Each row of numbers belongs to one of the objects below and depends on some of the facts about them. Some rows are named. Which object is each other row?

Some rows with their names:
[ 17  35  19   5 -24  15 -21 -12 -21  25  23 -11   7  -4  22  16   1  16
 -32 -36 -10  32  17  -2  12  12   9 -10  -7 -18  16  16  30  12 -39  18]: semibrer
[ -4  36  30  -1 -22  13 -19  -4 -11  29   8 -23  22 -28  22  25  29  15
 -16 -35 -14  28 -15  17  17  22 -15 -30 -24  13  -9   9  10  18 -42  16]: mufa
[-22  -5  -7   7  11   8  -2  -2  13  -6   1  21  12   8   9  17 -20  11
 -17   0  20 -13  23  14  -5  18   6  -4  17  11  -5  11  -4   3  -1  12]: pugar
[ 30   2  17 -10   0   1 -18   5   6 -21  -7 -20  -9  -3 -20 -16   7   1
  -2  23  -3 -22 -20 -32   3 -12  -3  16   4 -16  -3 -15   4  11  10  -2]: drozus
[-17 -16 -11  20 -17  13  16 -16  -5  -6  -2  14 -18  11  14   7 -15   6
  -1 -27  -7   6  17  15 -11  -6   9  18 -17 -14   0  16   5   2  -3  11]: fidu
[ 28  11 -21   9  43 -12  34 -15  -8  25  32 -13 -16   2  -4  25  32   5
 -17 -36  21 -15 -23  23 -11 -21  22   3 -25  36 -10 -19 -16  -7  -5 -23]: muru
[-20  12  26 -14  -2 -37  17 -17   3  27  -4  21  20  12 -25  24  17   7
  35 -24 -20  40   5  24  10   3 -17 -15  21  19 -15  13 -10  12 -21 -10]: paflom
[ 11  10  19  -5  -5  11   1 -12  15  -8 -10  -8   0   9 -12   9 -17 -20
 -21  15  18   9  17  -5  -8 -11 -10   5   0 -19  14  11  22  13 -20   6]: groro
[ 16  -5  21 -14 -10  14   3 -13  14 -23 -16  -6 -11  10  -9  19 -24  -7
 -13   8  14  -1  13  14 -16 -11   0   5  -2  -8   7  10  18  17 -13  15]: badrur
[ 31  14 -18 -16  47 -38  31  19  -6  21  40 -15   3 -18 -22  24  31  14
 -16 -33  28 -38 -30  17   6 -12  25  -8   7  39 -17 -46 -27  -7  20 -27]: burul
[ 17 -17 -14  17 -14   6  -6  -7 -37 -17   5  -3 -21  -1   2 -31  13  12
  15 -14 -16 -20 -19 -21   3 -10  15  25 -15 -13  -9   1 -13 -12  20   3]: putru
[-16 -15  -7  22 -18   8   5 -17 -10   2  -1  22 -14  15 -10   6 -18   9
  22 -26 -14  20  23  16  -9  -9   5  25  -6 -19  -9  16   1  -2   2  11]: brigogri
[ 29   6  21 -12  -1   3 -13   5   4 -19  -6 -21  -6  -6 -19 -19  12  -1
  -6  22  -1 -19 -20 -33   8 -13  -6  15   3 -15  -1 -13   3  12   9  -1]: togrum
[ 17  28  20  -2  11 -39 -27 -18  11  23 -19  19  21   3 -26 -25  27 -26
  -5 -32   6  23  31  -2  14 -24 -16   4 -27  -2  -5  16  -4  15 -28   5]: plople
[-23  -8  -7  -5 -19  12  -2  -2  11  24  -6  -5  -2   1  14  20 -23  -7
  14  15  -8  28 -20  21  -3   9  -9 -21  -5  -7  -3   9  12   5  -9  -3]: trinu
[-13 -15 -14  20 -17  13  12 -15  -9  -3  -1  14 -18  10  13  -4 -10   6
  -2 -26  -8   6  12   7  -7 -10   8  20 -16 -15   0  14   3  -6   4   9]: traba
[-18  18  10  13 -14  14 -25  -2   9  13   7  14  19  -7  20  21 -13  16
 -27 -21  18 -15  21   6   7  28   3  -9   5   6 -11  13  -1  12 -35  17]: grisul
[ 30  -2  21 -17   7  -9  -6  -4   4 -13  -5 -15  -9  -1 -24 -10   7  -3
   9  21  -3 -15 -21 -30   7 -15  -5  20  14 -12 -10 -12  -4  12  14  -8]: gademu
[-17  10 -11  28  42   1 -19   4  14  18   7  11  15  -7   0 -25   1 -16
 -20  25  15  37  33 -35 -22  44   1 -27  19  -4 -14  17  12 -34 -41 -31]: flelo

How the objects are related:
badrur Θ klidus; bafon Θ nofa; bapi Θ klezes
basa Θ flelo; bova Θ tuvan; bragran Θ bremem
brigogri Θ muru; brizupes Θ sudren; brograr Θ skigis
buflen Θ flopes; busum Θ gegel; dabal Θ siplu
dabeger Θ dabrusem; dabrom Θ truzuklak; dabrusem Θ klaklon
defetas Θ budom; degru Θ gristoklo; dodram Θ semibrer
dolen Θ trupli; dubripla Θ trudum; duskita Θ paflom
fevin Θ topo; fidu Θ seflus; flarugrok Θ pelum
fledu Θ skemun; flegrim Θ defetas; flelo Θ dabrom
fugune Θ sekam; grabradrol Θ vubros; gratar Θ plople
grestem Θ pivur; griko Θ ziskon; grirak Θ trinu
grisul Θ flegrim; groro Θ seto; grubrim Θ stizur
gudrogrek Θ bifi; kila Θ zuski; kitorok Θ grubrim
klaklon Θ skogim; labrekles Θ ligi; lebo Θ tupe
ligi Θ badrur; ludrel Θ lubu; mufa Θ fledu
muru Θ lalom; niral Θ degru; nofa Θ burul
paflom Θ lora; pelum Θ stebuk; pivur Θ vapil
plonul Θ klagrak; plople Θ dabeger; ploples Θ kitorok
pugar Θ niral; reloskil Θ bovam; retrum Θ stotun
rezu Θ luskil; ruki Θ rusku; rusku Θ flasun
seflus Θ truzam; seful Θ gratar; semibrer Θ fevin
seto Θ flate; siplu Θ basa; skemun Θ drozus
skigis Θ bapi; skogim Θ dragrus; soza Θ labrekles
stimu Θ trabil; stotun Θ stimu; sudren Θ fofan
togretin Θ reloskil; topo Θ grabradrol; traba Θ pazun
tratra Θ turi; trinu Θ busum; tritak Θ kila
trupli Θ fluskik; turi Θ fovas; tuvan Θ ludrel
vame Θ dubripla; vapil Θ fugune; veskik Θ fidu
vozifil Θ puvok; vubros Θ seful; zinefik Θ vozifil
ziskon Θ retrum; zuski Θ zoskuvas; bovam τ skogim
bovam τ skigis; bovam τ trabil; bovam τ grabradrol
bremem τ vubros; bremem τ stizur; bremem τ gudrogrek
buflen τ duskita; burul τ pidos; burul τ zinefik
burul τ pelum; defetas τ semibrer; defetas τ lalom
defetas τ gegel; degru τ fluskik; degru τ stotun
degru τ fuplon; deskos τ grubrim; deskos τ seto
dragrus τ togrum; dragrus τ pazun; flegrim τ labrekles
flegrim τ stizur; flegrim τ sekam; flegrim τ seflus
flegrim τ pidos; flegrim τ busum; gunim τ basa
gunim τ nofa; lubu τ sudren; lubu τ bistuk
lubu τ zoskuvas; lubu τ flasun; lubu τ dabal
lubu τ grubrim; mufa τ semibrer; mufa τ grisul
muru τ pidos; muru τ klidus; paflom τ flopes
paflom τ gratar; plople τ pala; plople τ truzam
plople τ stopler; plople τ fovas; plople τ budom
riza τ fugune; riza τ truzam; riza τ luskil
riza τ bifi; riza τ plonul; riza τ stimu
romi τ niral; romi τ grestem; romi τ reloskil
ruki τ tuvan; ruki τ trinu; ruki τ bragran
skemun τ kila; skemun τ flarugrok; skemun τ lebo
skemun τ gademu; skemun τ zinefik; tratra τ fevin
tratra τ niral; tratra τ soza; tratra τ busum
truzuklak τ fevin; truzuklak τ dubripla; truzuklak τ trabil
truzuklak τ grabradrol; vame τ ludrel; vapil τ gratar
vapil τ stopler; vapil τ brigogri; veskik τ ploples
veskik τ trupli; veskik τ gademu; veskik τ gratar
veskik τ dabeger; veskik τ dabal; veskik τ ronoful

Which object is each row?
No name comes twice in this set of rows, the named rows included.
[ 29  38  33  -4 -20  14 -13 -13   5  22   0 -23  23 -24  13  24  30  16
 -30 -36   7   6  21  -8  18   2 -15 -20 -24   1   1  12  19  18 -42  18] => defetas
[ 32  -9 -28  -4  45 -31  10  22   0  20  39 -15 -14  -8 -14  22  28  14
 -20  -9  33 -39 -32  14 -13 -12  28   9   8  37 -15 -45 -25 -23  25 -28] => pidos
[ 26  14 -20  13  41  -7  35 -15  -2  18  24 -12 -17   6   6  24  31   3
 -17 -37  16 -14 -10  25 -17 -20  21  -2 -26  35  -1 -15  -9  -7 -11 -18] => flegrim

Now the same objects, written a new way:
Some objects and their rows:
[ -7   8   3  -3  -7  -7   0   1   4 -11   8  -4 -13  18   1   4  -1  -1
   6  -1   5   0  14   0  -2   2   0   5   8   3  -8   0 -11  -7   6  -1]: flarugrok
[  4   5   1  -3  -3  -4  -4   1   5  -9  -3  -1  14   7   0   3   1  -9
   9  -1  -3   1  -4  -6   1  -2   0   3   3   1   5  -5 -22  -3  -8  -7]: degru
[  4   6   6   4 -12   1   3  -4   9 -11   5   0  -4   6   2   1 -11  -4
   1  -5   1   5   3  -2  -7  -2   5   1   5   2  -3  -2 -22 -10   3   2]: paflom
[-7  5 -8 -7 -2  3  0  1 -2  3  4  1 -4 14  4 10  9  0 12  2  5 -4  0  2
  8  8 -5  5 -8 -3 -7  3 -7 -5  8 -6]: gudrogrek
[ -8  -6  -8   5  -7  14  16  -1  19   1  -1   0   0   9   0 -10 -11 -10
   5   0   9   9  -1   2   0   6  11  10 -11   0  -2  11  -1 -14  11  -1]: budom
[-10   6   8  17 -15  26  29  -6   4 -30 -10  -6 -20  37 -23  23  10 -19
  35  13 -49   5  10   5  37   2 -11  -9   5  10   7  -4 -45   2   4 -22]: dabrusem
[ -3   3  -2   0  -1   0  -1   2   2  -6   1  -1   5   9   3   7  -1  -5
  12   6   0   3   1   0   0   4   0   5   1   3  -2  -3 -15  -5  -4  -5]: groro
[ -5   2  -1   1   0   2   2   4   5  -4   0   1   5   8   4   4  -1  -6
  12   4   1   2   0   1   1   3   0   4  -1   0  -4  -1 -12  -9   0  -6]: rezu
[ -5   8  -1  -8  -5   8   7  -5   9   9   1  11   4   6   6   1   4  -7
   6 -15   3 -12 -17  -3   6   1  -1   1 -15 -15  -5   7 -10 -16  11 -12]: bremem
[ -1   1  -6  -1   2  -5  -6   6   1 -11  -2  -7   7  16  -2   6   4  -6
  14  10   0   5   8  -2   4   4   0   9   7   8   1  -3 -12   2  -6  -3]: trinu
[-14   1  -1   0   1   6  11   3  15   2  -4   6   8   8   6  -3  -4 -13
  11  -5   2  -1  -6  -1   0   1   5   5  -5  -8  -4   7  -4 -16   5 -10]: flate
[ -7  10 -11  -3 -20  -2   0   1 -16  -9  -6   8   4   2   1   7   0   0
  14   8   5   1  -5   6   5   9  -6  13   3   3 -12  -8   1  10  -3   9]: grestem
[  0  28 -29 -16  10  29 -27 -12  -5  -1  30  -8  12  37   5  -5   3  19
 -18  31  23 -17   8   2 -13   7  -4   7  20   0  -4   8 -29  21   3 -34]: labrekles
[ 20  20  -2  -1 -79 -15  14   3 -26 -22   5  17  13 -22  -4  -3 -10 -15
  22   1  14  10 -18  -8  -7  -9   8  31  19  14 -16 -25  12  26  -2  36]: vapil
[-11   7  -2  -3  -2  11   6  -8   7   1  -9  12   6   2   5   0  -7  -4
   2 -11   0  -8 -17   2   3   5  -1   0 -10 -14  -6   2 -13 -12   3  -7]: romi
[ -2   3  -2   0  -1   0  -1   3   2  -6   1  -1   4   9   3   6   0  -5
  13   6   0   3   2   1   1   4  -1   5   1   3  -3  -3 -15  -6  -3  -5]: bafon
[ 34   6  -2  15   2 -15   5 -14  36   3   1 -17  -3  -8  27  21 -14  -5
   6  11  -2  13  25  21   7  33  -5   7 -27  -7  -4   2   8  -4   2  -7]: stimu
[ -9   1  -3   1   3  -2   0   8   7  -6  -2  -2   6  11   3   4   3 -10
  13   7   1   1   6   1   2   2   0  11   0   3  -3   1  -7  -7  -2  -8]: bragran
[  7  -2  -2   4 -13  16  14  -6  19   4  -1   4   8  -2   5  -9 -10 -12
   2  -5   5   5 -15  -3   0   1   9   3 -19  -4   6   4 -19 -17   7  -5]: riza

Rows to name:
No name comes twice in this set of rows, the named rows included.
[ -2  -1  -2   7  -9   3   4  -1   8 -10   6  -5  -9  11   0   2  -9  -2
   5   6   4  11  11   2  -4   5   6   7   3   8  -4   0 -12  -8   5   4] => brigogri
[ 32  16   5   9  10 -27  -5 -12  25  -4   0 -15   3  -4  28  30 -10  -4
  11   6  -8   6  24  19   5  28 -11   1 -12  -9  -6  -5  -1   2  -8 -10] => ziskon
[-10   6 -14  -9  -1   3  -5  -5  -8  -4  -2   0  -6  17  -3   8   4   7
   7   2   5  -3   2   6  10  13  -8   4  -4  -2  -8   2  -6   3   3   0] => busum
[ -9   9  -1  -5  -1  -3   7  -2  -6  -3   8  -8   6  16   3   9  -8   0
  29  11   7  14   2   2  -3  11   3  -7   1   4 -10  -4 -13  -5  -6  -6] => grisul
[-10  -5  -5   6  -8  12  16   1  18  -1   1   0  -5  10   1  -8 -12  -9
   4   1   9   8   5   3  -2   6  11  10  -7   0  -5  11   0 -15  12   0] => stopler
[-15  14 -12 -11   4  16   1  -2  12   6  13   3   3  23   5  -7   2  -2
  -3   0  15 -15   0   0  -3   3   2   7  -1 -12  -8  15  -4  -7  13 -22] => klidus
[ 10  14  -3 -12 -11  -1 -10 -13  -8  -4   4   2  -1  10  -1   9   7   6
   4  -7   2  -7 -10  -4   8   4  -8  -3  -5  -4   0  -5 -28   2   1  -2] => flegrim
[  2  13   1 -10  -8  -2  -2  -6  -1  -3   5   3  -5  10   3   6   6   1
   5  -7   4  -8  -5  -3   5   1  -5   1  -6  -4  -4  -2 -19  -8   5  -6] => muru
[ -5   7 -10 -10  -5   0  -5  -5  -6  -1   3  -1  -6  18  -2   8   9   5
   9  -1   7  -4   2   1  10  10  -6   4  -4  -3  -7   2  -8   1   6  -2] => seflus
[ -3   3   0   5  -7   0  -1   1   4  -9   8  -4 -11  16   0   8  -8   0
   4  -2   2   8  13   0  -7   3   4   4  15   6  -8   1 -11  -6   6   5] => ploples
[ -2   3   1   0  -1   0   1   2   5  -5  -1   1   8   6   4   4  -1  -7
  11   3  -1   1  -3  -1   1   1   0   3  -2   0  -1  -2 -16  -9  -3  -7] => buflen

The same objects again, as new rows of numbers:
Named rows:
[ 11  21 -15  29 -28  20  32  10  30 -10  16   8   7  13  42]: plople
[  1   6 -30  35 -24  -3  57   2  22  -8  24  12  -7   4  33]: gratar
[  1   2  -4  19 -11   7  15  -4   0  -1   2   0 -15  -4  40]: fovas
[  2   5 -15  27 -23   8  48   0  19 -11  33   1 -16   6  42]: dabeger
[  3   8 -10  27 -23  11  43   1  18  -9  31  -1 -17   7  46]: dabrusem
[  0  -4  -3  17 -11   3  16  -6   1  -4   5  -1 -21  -4  40]: puvok
[ -1  -3  -3  18 -10   2  17  -6   2  -5   5  -1 -22  -3  40]: tupe
[ 10 -16  -6  17   1  -3   3 -18   6 -15  18  15  -2  10  26]: skemun
[-12 -44 -10  19   6   4  26   7   6  -9  -9 -18   5   7  57]: labrekles
[ -4  -9   3  17  -1   4  17   1   5  -3  12   3 -12  -6  21]: brograr
[  0  -4  -4  17 -10   3  17  -7   1  -5   5  -1 -21  -3  40]: lora
[ -2   0  -4  15  -3  -1  13  -7  10  -2  10   0 -23  -6  46]: lalom
[ -6  -6   2  19   0   8  18   2   7  -5   9   1 -10  -6  23]: bragran
[ -4  -6   0  19  -5   4  19  -4   4  -6   7   0 -16  -4  32]: mases
[ -5  18  24   7  -4   6  36 -41  14 -10 -26  12  -7  20  37]: truzuklak
[  0  -6   1  17  -3   2  15  -2   0  -4  12   3 -15  -3  30]: kitorok
[-5 -5  3 18 -1 10 16  3  7 -6  8  1 -8 -7 23]: duskita
[  2   1  -3  14   1  -4  11  -8   6  -2  16   2 -20  -4  44]: gegel
[ -2  -6   1  16  -6   3  16  -2   3  -3  10   3 -15  -4  30]: bapi

Which object is each row?
No name comes twice in this set of rows, the named rows included.
[  5  -4   2  16 -18   2   3  -3  14 -15  -5   6 -12   5  39] => bremem
[ -3  -7  18  17  -5  -6  13  13  17 -19  -6  12 -13  11  20] => tratra
[  3  -2  -1  15  -7   8   8  -3  17 -15  -3   8  -7   2  31] => gunim
[ 16 -13  12  35  15  21  34 -15   6  -9 -16  11 -46  -5  46] => trabil
[-1  1 -9 24 -8  5 19  2  2  1 -3  5 -5 -6 30] => stopler
[ -6  11  -6  23   5   2  33   5  42  -6  41   1 -12  -3  43] => semibrer
[ -1  -5 -11  21 -12  -6  23  -7   2  -3   0   5 -19  -4  36] => flopes
[ -4  -6   1  17  -1   8  21  -5   3  -2   4   4 -22   2  30] => dubripla
[ -1   7  -8  29 -20  13  46   5  24 -10  37  -1 -11   7  38] => seful
[ -3  -3  14  16  -9 -11  19  12   1 -12   5   2 -21   1  29] => niral
[  7   2   0  12  23  -9  -2  -6  23 -11  24  14  -1   3  32] => mufa

